Below are the code and all the weights of a small trained network. Each question names an input and a target symbol and asks about switching units off, where a switched-off unit gives its printed mean instead of its output.

import numpy as np


def w(rows, s, z=0):
    codes = np.array(rows[::2]) - 128.0
    scale = np.full(codes.shape[1], s)
    scale[-1] = z or s
    return codes * scale


def f(y):
    return y / 2 * (1 + np.tanh(0.7978845608 * (y + 0.044715 * y**3)))


def softmax(a):
    e = np.exp(a - a.max(-1, keepdims=True))
    return e / e.sum(-1, keepdims=True)


def log_softmax(a):
    a = a - a.max(-1, keepdims=True)
    return a - np.log(np.exp(a).sum(-1, keepdims=True))


def net(x, mask):
    ids = ['ΓΘΦΨαβδεζημπστω'.index(c) for c in x.split()]
    T = len(ids)
    res = E[ids] + P[:T]
    u = 0
    for l in range(3):
        q, k, v = (res @ M[l].T for M in (Q, K, V))
        z = softmax(np.where(np.tri(T) > 0, q @ k.T / 2**0.5, -1e9)) @ v
        res = res + np.where(mask[u], z, O[l][:, -1]) @ O[l][:, :-1]
        u += 1
        y = f(res @ A[l][:, :-1].T + A[l][:, -1])
        res = res + np.where(mask[u : u + 4], y, B[l][:, -1]) @ B[l][:, :-1]
        u += 4
    return log_softmax(res[-1] @ U[:, :-1].T + U[:, -1])


Q, K, V, O, A, B = {}, {}, {}, {}, {}, {}
E = w([
[116,81,182],'Γ',
[158,176,146],'Θ',
[104,104,185],'Φ',
[142,188,146],'Ψ',
[110,116,164],'α',
[144,185,148],'β',
[134,164,133],'δ',
[118,190,166],'ε',
[142,199,159],'ζ',
[154,91,88],'η',
[109,76,122],'μ',
[146,186,118],'π',
[134,103,87],'σ',
[128,162,125],'τ',
[120,174,249],'ω',
],0.021)
P = w([
[110,146,124],'0',
[251,145,90],'1',
[96,149,129],'2',
[57,171,164],'3',
[192,48,176],'4',
[104,144,119],'5',
[62,166,155],'6',
[194,79,185],'7',
[107,139,111],'8',
[60,166,150],'9',
[174,82,186],'10',
[112,143,109],'11',
],0.017)
Q[0] = w([
[182,70,255],'0.h1',
[173,251,246],'0.h1',
],0.0042)
K[0] = w([
[78,142,2],'0.h1',
[174,140,236],'0.h1',
],0.0072)
V[0] = w([
[115,101,77],'0.h1',
[67,45,2],'0.h1',
],0.0085)
O[0] = w([
[248,176,113,83],'0.h1',
[81,146,149,1],'0.h1',
],0.011,0.0096)
A[0] = w([
[79,255,59,127],'0.n1',
[133,41,43,97],'0.n2',
[179,157,125,150],'0.n3',
[192,172,142,254],'0.n4',
],0.0081,0.0043)
B[0] = w([
[217,170,2,193],'0.n1',
[2,169,132,143],'0.n2',
[51,38,185,161],'0.n3',
[139,5,219,254],'0.n4',
],0.0069,0.0045)
Q[1] = w([
[91,2,108],'1.h1',
[198,223,162],'1.h1',
],0.0076)
K[1] = w([
[254,198,196],'1.h1',
[149,91,80],'1.h1',
],0.0071)
V[1] = w([
[25,1,68],'1.h1',
[163,199,151],'1.h1',
],0.0093)
O[1] = w([
[64,34,103,7],'1.h1',
[253,73,193,113],'1.h1',
],0.0049,0.002)
A[1] = w([
[126,153,13,197],'1.n1',
[14,100,179,140],'1.n2',
[107,254,10,3],'1.n3',
[33,177,173,231],'1.n4',
],0.0093,0.0042)
B[1] = w([
[133,253,138,201],'1.n1',
[250,85,116,226],'1.n2',
[243,17,112,173],'1.n3',
[35,129,59,253],'1.n4',
],0.0053,0.004)
Q[2] = w([
[188,195,169],'2.h1',
[252,18,116],'2.h1',
],0.0041)
K[2] = w([
[78,33,15],'2.h1',
[109,184,1],'2.h1',
],0.0063)
V[2] = w([
[80,247,169],'2.h1',
[112,46,190],'2.h1',
],0.011)
O[2] = w([
[77,186,208,2],'2.h1',
[117,148,255,230],'2.h1',
],0.0066,0.0025)
A[2] = w([
[111,249,58,139],'2.n1',
[87,140,45,139],'2.n2',
[222,126,154,1],'2.n3',
[72,169,143,141],'2.n4',
],0.012,0.0062)
B[2] = w([
[102,206,42,253],'2.n1',
[38,40,125,181],'2.n2',
[70,106,26,220],'2.n3',
[1,248,153,147],'2.n4',
],0.0088,0.0038)
U = w([
[194,53,122,210],'Γ',
[229,137,173,254],'Θ',
[120,106,163,118],'Φ',
[168,170,142,59],'Ψ',
[92,125,150,73],'α',
[170,174,151,85],'β',
[133,161,127,117],'δ',
[112,208,161,178],'ε',
[164,195,167,136],'ζ',
[55,114,113,83],'η',
[11,85,125,21],'μ',
[132,135,83,58],'π',
[36,112,93,31],'σ',
[99,147,106,110],'τ',
[68,189,221,150],'ω',
],0.011,0.0033)

Each question gives the input, a string of symbols that net reads in full, and the target symbol t.
The units are the heads (2 rows each of Q, K, V and O) and the neurons (one row each of A and B). Each row of codes is followed by its name. A weight is (code - 128) times the scale printed after its matrix; where a second scale follows, it is the last column's (O, A, B and U).
mask holds one flag per unit, layer by layer, with each layer's heads first. A switched-off unit (its flag False) gives its mean, the last column of its rows in O or B, instead of its output. The means were averaged over made-up inputs and are rounded, as every weight is.
A unit's drop is (log p(t) with every unit on - log p(t) with that unit switched off) / (log p(t) with every unit on - log p(t) with every unit switched off).
The circuit of an input: a set's keep is (log p(t) with only the set's units on - log p(t) with every unit switched off) / (log p(t) with every unit on - log p(t) with every unit switched off). Starting from the 12 units with the biggest drops (on a tie, the unit counted first), units are removed one at a time, each time the one whose removal leaves the highest keep (on an exact tie, the one counted first), for as long as the keep stays at least 0.8.
circuit, biggest first: the units of the circuit, biggest drop first
unit that matters most: the unit with the biggest drop
k most important neurons: the k neurons with the biggest drops, biggest first
top k neurons in layer l: the k neurons of layer l with the biggest drops, biggest first
drop of u: that unit's drop, to one decimal
input ζ τ Φ δ ω Θ α, target ω: 3 most important neurons => 0.n4, 1.n3, 1.n4
input ω Ψ ζ Θ Φ α μ ε, target Γ: unit that matters most => 0.h1
input μ β Ψ Θ ε σ σ ω, target Γ: 4 most important neurons => 2.n3, 1.n2, 0.n4, 2.n4
input Θ μ δ ω ω ζ μ, target ω: top 3 neurons in layer 0 => 0.n4, 0.n3, 0.n2
input σ ε δ ε η α ε Γ ε π, target π: 2 most important neurons => 0.n1, 1.n3
input η σ π, target π: 2 most important neurons => 0.n1, 2.n1
input ε β μ σ π σ Θ ω, target Γ: 3 most important neurons => 2.n3, 0.n4, 1.n2
input α α ω ω ω τ Θ, target ω: top 2 neurons in layer 0 => 0.n4, 0.n1
input μ α δ σ ω ε α, target ω: 2 most important neurons => 0.n4, 1.n4
input Φ π α Θ Θ ε β ζ, target Γ: circuit, biggest first => 2.n3, 0.n4
input ω π Γ, target Γ: top 2 neurons in layer 1 => 1.n2, 1.n1
input ω β Γ, target Γ: 4 most important neurons => 1.n2, 1.n1, 2.n4, 2.n1
input Φ μ τ σ β π η ω η Φ, target ω: 2 most important neurons => 1.n4, 0.n4
input ε Θ ε Θ σ δ τ τ ε τ ζ, target Γ: top 2 neurons in layer 1 => 1.n3, 1.n4
input ε Γ ε ω ω ω Θ, target ω: top 2 neurons in layer 1 => 1.n3, 1.n2
input ω ζ Ψ σ α β μ ε, target Γ: most important neuron => 2.n4
input Φ μ Θ ω Ψ π ε ω α μ, target ω: drop of 1.n1 => -0.1
